Below are the code and all the weights of a small trained network. Each question names an input and a target symbol and asks about switching units off, where a switched-off unit gives its printed mean instead of its output.

import numpy as np


def w(rows, s, z=0):
    codes = np.array(rows[::2]) - 128.0
    scale = np.full(codes.shape[1], s)
    scale[-1] = z or s
    return codes * scale


def norm(h):
    return h / np.sqrt((h * h).mean(-1, keepdims=True) + 1e-5)


def softmax(a):
    e = np.exp(a - a.max(-1, keepdims=True))
    return e / e.sum(-1, keepdims=True)


def log_softmax(a):
    a = a - a.max(-1, keepdims=True)
    return a - np.log(np.exp(a).sum(-1, keepdims=True))


def net(x, mask):
    ids = ['βδεηξφψω'.index(c) for c in x.split()]
    T = len(ids)
    res = E[ids] + P[:T]
    u = 0
    for l in range(3):
        r = norm(res)
        for j in range(2):
            rows = slice(2 * j, 2 * j + 2)
            q, k, v = (r @ M[l][rows].T for M in (Q, K, V))
            z = softmax(np.where(np.tri(T) > 0, q @ k.T / 2**0.5, -1e9)) @ v
            o = O[l][rows]
            res = res + np.where(mask[u + j], z, o[:, -1]) @ o[:, :-1]
        u += 2
    return log_softmax(norm(res)[-1] @ U[:, :-1].T + U[:, -1])


Q, K, V, O = {}, {}, {}, {}
E = w([
[136,113,254,128,118,70],'β',
[74,136,141,213,106,128],'δ',
[101,70,113,84,109,187],'ε',
[130,82,142,207,109,131],'η',
[80,141,78,93,203,97],'ξ',
[90,92,130,79,87,165],'φ',
[94,77,153,128,117,151],'ψ',
[94,139,101,85,188,204],'ω',
],0.0052)
P = w([
[146,123,162,170,73,65],'0',
[211,179,113,79,143,209],'1',
[167,50,213,210,190,213],'2',
[123,130,161,151,80,68],'3',
[158,191,82,76,139,171],'4',
[121,38,172,187,211,222],'5',
[79,128,160,142,81,69],'6',
[149,186,72,74,147,166],'7',
[98,41,127,181,231,255],'8',
[65,129,160,144,77,67],'9',
[145,175,71,68,143,161],'10',
],0.0051)
Q[0] = w([
[201,119,148,94,190,170],'L0H0',
[58,121,171,91,110,122],'L0H0',
[12,131,153,168,137,171],'L0H1',
[63,190,178,86,108,84],'L0H1',
],0.011)
K[0] = w([
[254,123,182,133,163,118],'L0H0',
[60,102,152,158,117,81],'L0H0',
[3,33,137,132,150,87],'L0H1',
[88,124,186,36,83,64],'L0H1',
],0.009)
V[0] = w([
[101,27,127,88,51,230],'L0H0',
[204,3,152,165,126,52],'L0H0',
[94,82,20,239,86,229],'L0H1',
[127,64,237,214,208,111],'L0H1',
],0.0042)
O[0] = w([
[127,167,63,126,181,64,252],'L0H0',
[102,115,176,93,202,177,114],'L0H0',
[93,218,197,189,127,90,168],'L0H1',
[157,193,3,93,134,149,235],'L0H1',
],0.0059,0.0027)
Q[1] = w([
[143,233,108,139,137,253],'L1H0',
[242,167,199,3,44,77],'L1H0',
[208,153,189,255,167,172],'L1H1',
[136,88,155,142,191,251],'L1H1',
],0.0051)
K[1] = w([
[242,143,135,90,219,225],'L1H0',
[181,160,227,19,50,1],'L1H0',
[147,248,182,146,99,243],'L1H1',
[177,198,175,56,98,146],'L1H1',
],0.0054)
V[1] = w([
[225,167,160,19,125,145],'L1H0',
[31,152,116,202,250,226],'L1H0',
[157,89,212,141,193,190],'L1H1',
[210,102,132,24,149,24],'L1H1',
],0.0024)
O[1] = w([
[71,192,128,226,154,65,139],'L1H0',
[121,3,164,131,144,109,254],'L1H0',
[127,112,88,148,47,28,108],'L1H1',
[106,69,216,177,55,192,148],'L1H1',
],0.0031,0.0026)
Q[2] = w([
[37,62,77,92,62,112],'L2H0',
[167,100,156,197,85,117],'L2H0',
[169,158,226,106,136,190],'L2H1',
[146,254,152,105,177,218],'L2H1',
],0.0079)
K[2] = w([
[118,75,129,97,87,3],'L2H0',
[160,152,156,59,183,137],'L2H0',
[154,204,175,142,193,226],'L2H1',
[143,219,91,71,188,216],'L2H1',
],0.0068)
V[2] = w([
[167,130,136,213,106,68],'L2H0',
[52,102,71,222,160,161],'L2H0',
[219,101,129,69,156,102],'L2H1',
[159,110,104,253,161,163],'L2H1',
],0.0057)
O[2] = w([
[83,69,139,226,80,125,29],'L2H0',
[127,205,157,182,30,177,255],'L2H0',
[19,151,89,198,84,101,122],'L2H1',
[84,109,131,1,121,91,89],'L2H1',
],0.0052,0.0016)
U = w([
[99,50,7,139,184,50,15],'β',
[146,98,241,90,117,155,215],'δ',
[45,216,193,191,167,79,85],'ε',
[22,91,144,89,96,114,118],'η',
[204,37,85,53,90,202,219],'ξ',
[205,93,133,170,173,145,53],'φ',
[122,253,93,31,162,167,11],'ψ',
[227,126,39,202,37,135,250],'ω',
],0.007,0.0019)

Each question gives the input, a string of symbols that net reads in full, and the target symbol t.
The units are the heads (2 rows each of Q, K, V and O). Each row of codes is followed by its name. A weight is (code - 128) times the scale printed after its matrix; where a second scale follows, it is the last column's (O and U).
mask holds one flag per head, layer by layer. A switched-off head (its flag False) gives its mean, the last column of its rows in O, instead of its output. The means were averaged over made-up inputs and are rounded, as every weight is.
A unit's drop is (log p(t) with every unit on - log p(t) with that unit switched off) / (log p(t) with every unit on - log p(t) with every unit switched off).
The circuit of an input: a set's keep is (log p(t) with only the set's units on - log p(t) with every unit switched off) / (log p(t) with every unit on - log p(t) with every unit switched off). Starting from all 6 units, units are removed one at a time, each time the one whose removal leaves the highest keep (on an exact tie, the one counted first), for as long as the keep stays at least 0.8.
units of the circuit, in order: the units of the circuit, biggest drop first
unit that matters most: the unit with the biggest drop
which heads matter: for each layer, one digit per head in row order, 1 if its drop is at least 0.15 and else 0, layers parted by /
input ε ω ω ω δ ψ ω β ξ φ, target ω: units of the circuit, in order => (L0H0 L2H1)
input ω ξ ψ ε ψ ω ε, target ε: which heads matter => 11 / 01 / 01
input β φ δ ω β φ ψ, target ω: which heads matter => 10 / 00 / 01
input ψ ε ε ω ω ω δ ω ω ψ, target δ: unit that matters most => L2H1
input ε δ η ε ω ω ω, target ε: units of the circuit, in order => (L0H0 L0H1 L2H0)
input δ ψ ω ω ε ω ω β, target ξ: which heads matter => 01 / 00 / 00
input ω ω ε ε ω β φ, target ε: which heads matter => 11 / 11 / 11
input β ε ω ψ, target β: units of the circuit, in order => (L0H1 L2H0)
input ω η δ φ β ω ε, target φ: units of the circuit, in order => (L2H1 L0H1 L1H0 L2H0)
input ω ξ ω ξ ω ω ξ, target ξ: which heads matter => 11 / 11 / 10
input ψ ω ψ, target ψ: which heads matter => 01 / 00 / 11
input ε β β ξ ω β β ε η φ, target β: which heads matter => 01 / 10 / 11
input η β ε β φ δ ψ, target β: units of the circuit, in order => (L2H0 L0H1)
input δ η ε δ, target δ: which heads matter => 10 / 10 / 01
input β ε η ψ ε ε η φ δ ξ, target η: which heads matter => 10 / 11 / 10
input ε ε ω, target ψ: units of the circuit, in order => (L2H1 L0H1)
input δ η ω ω ω φ ψ, target ω: which heads matter => 00 / 00 / 01
input ψ ω ω ε, target ψ: which heads matter => 01 / 00 / 10
input ξ η δ η β ξ δ β ω ω β, target ξ: which heads matter => 01 / 00 / 00
input ψ ξ δ ψ η β η, target ψ: units of the circuit, in order => (L0H1 L2H1 L0H0)
input ω ξ ξ ω ξ ω ε, target ω: which heads matter => 10 / 10 / 01
input β δ ω, target ψ: units of the circuit, in order => (L0H1 L2H1)
input ε ω η δ ω ω ξ ξ δ ε, target δ: units of the circuit, in order => (L0H1 L2H1)
input β η β ξ φ ε β β ω ε, target β: units of the circuit, in order => (L2H0 L2H1 L0H1)
input η ε ω δ β β ω ω ω ω, target ω: units of the circuit, in order => (L0H0 L2H0)
input ω β ω ξ, target ω: units of the circuit, in order => (L0H0 L2H1)
